Below are the code and all the weights of a small trained network. Each question names an input and a class and asks about switching units off, where a switched-off unit gives its printed mean instead of its output.

import numpy as np


def w(rows, s, z=0):
    codes = np.array(rows[::2]) - 128.0
    scale = np.full(codes.shape[1], s)
    scale[-1] = z or s
    return codes * scale


def f(y):
    return y / 2 * (1 + np.tanh(0.7978845608 * (y + 0.044715 * y**3)))


def log_softmax(a):
    a = a - a.max(-1, keepdims=True)
    return a - np.log(np.exp(a).sum(-1, keepdims=True))


def net(x, mask):
    res = np.array(x, float).reshape(1, 3) / 4 @ E
    y = f(res @ A[0][:, :-1].T + A[0][:, -1])
    res = res + np.where(mask, y, B[0][:, -1]) @ B[0][:, :-1]
    return log_softmax(res[-1] @ U[:, :-1].T + U[:, -1])


A, B = {}, {}
E = w([
[172,44,173,255],'x0',
[34,196,59,186],'x1',
[188,84,32,128],'x2',
],0.0083)
A[0] = w([
[194,117,178,32,133],'N0',
[172,94,15,103,118],'N1',
[60,174,73,147,99],'N2',
[116,163,99,172,60],'N3',
[126,81,132,165,255],'N4',
[80,156,82,173,181],'N5',
[138,103,136,197,78],'N6',
[143,107,137,194,77],'N7',
[60,153,221,95,123],'N8',
[109,155,73,6,103],'N9',
],0.014,0.0076)
B[0] = w([
[128,42,100,63,247],'N0',
[191,139,255,115,218],'N1',
[135,33,108,117,205],'N2',
[152,52,151,185,145],'N3',
[216,206,66,21,241],'N4',
[154,110,140,22,218],'N5',
[173,90,108,234,179],'N6',
[173,77,103,232,175],'N7',
[242,153,190,119,225],'N8',
[204,190,45,187,254],'N9',
],0.024,0.0093)
U = w([
[156,136,46,164,131],'0',
[118,20,96,71,106],'1',
[163,156,248,130,103],'2',
[101,181,87,65,254],'3',
[75,106,132,124,92],'4',
[102,152,127,195,104],'5',
[80,111,116,172,95],'6',
],0.012,0.0089)

Each question gives the input, the list of numbers given to net, and the class t.
The units are the neurons (one row each of A and B). Each row of codes is followed by its name. A weight is (code - 128) times the scale printed after its matrix; where a second scale follows, it is the last column's (A, B and U).
mask holds one flag per neuron, in row order. A switched-off neuron (its flag False) gives its mean, the last column of its row in B, instead of its output. The means were averaged over made-up inputs and are rounded, as every weight is.
A unit's drop is (log p(t) with every unit on - log p(t) with that unit switched off) / (log p(t) with every unit on - log p(t) with every unit switched off).
most important unit: the unit with the biggest drop
top k neurons: the k neurons with the biggest drops, biggest first
drop of u: that unit's drop, to one decimal
input [-8,-8,7], class 0: top 4 neurons -> (N9 N5 N2 N0)
input [8,-8,5], class 0: top 3 neurons -> (N6 N4 N7)
input [-5,0,-4], class 0: most important unit -> N1
input [-5,8,4], class 1: top 2 neurons -> (N2 N5)
input [3,3,3], class 3: top 4 neurons -> (N0 N9 N8 N4)
input [5,6,-2], class 1: top 3 neurons -> (N9 N5 N2)
input [-7,-6,8], class 2: top 2 neurons -> (N1 N4)
input [5,-8,-5], class 1: top 2 neurons -> (N0 N9)
input [-1,3,-4], class 2: top 4 neurons -> (N0 N8 N4 N9)
input [-4,6,-6], class 1: top 2 neurons -> (N2 N1)
input [0,5,-3], class 1: top 2 neurons -> (N2 N1)
input [-3,8,-7], class 1: top 2 neurons -> (N2 N1)
input [-2,0,-3], class 3: top 4 neurons -> (N1 N6 N7 N3)
input [-6,-5,1], class 0: most important unit -> N9
input [1,-2,4], class 2: drop of N9 -> 0.3
input [-2,-7,-3], class 1: drop of N0 -> 2.1
input [-8,-6,-3], class 0: drop of N5 -> 0.0
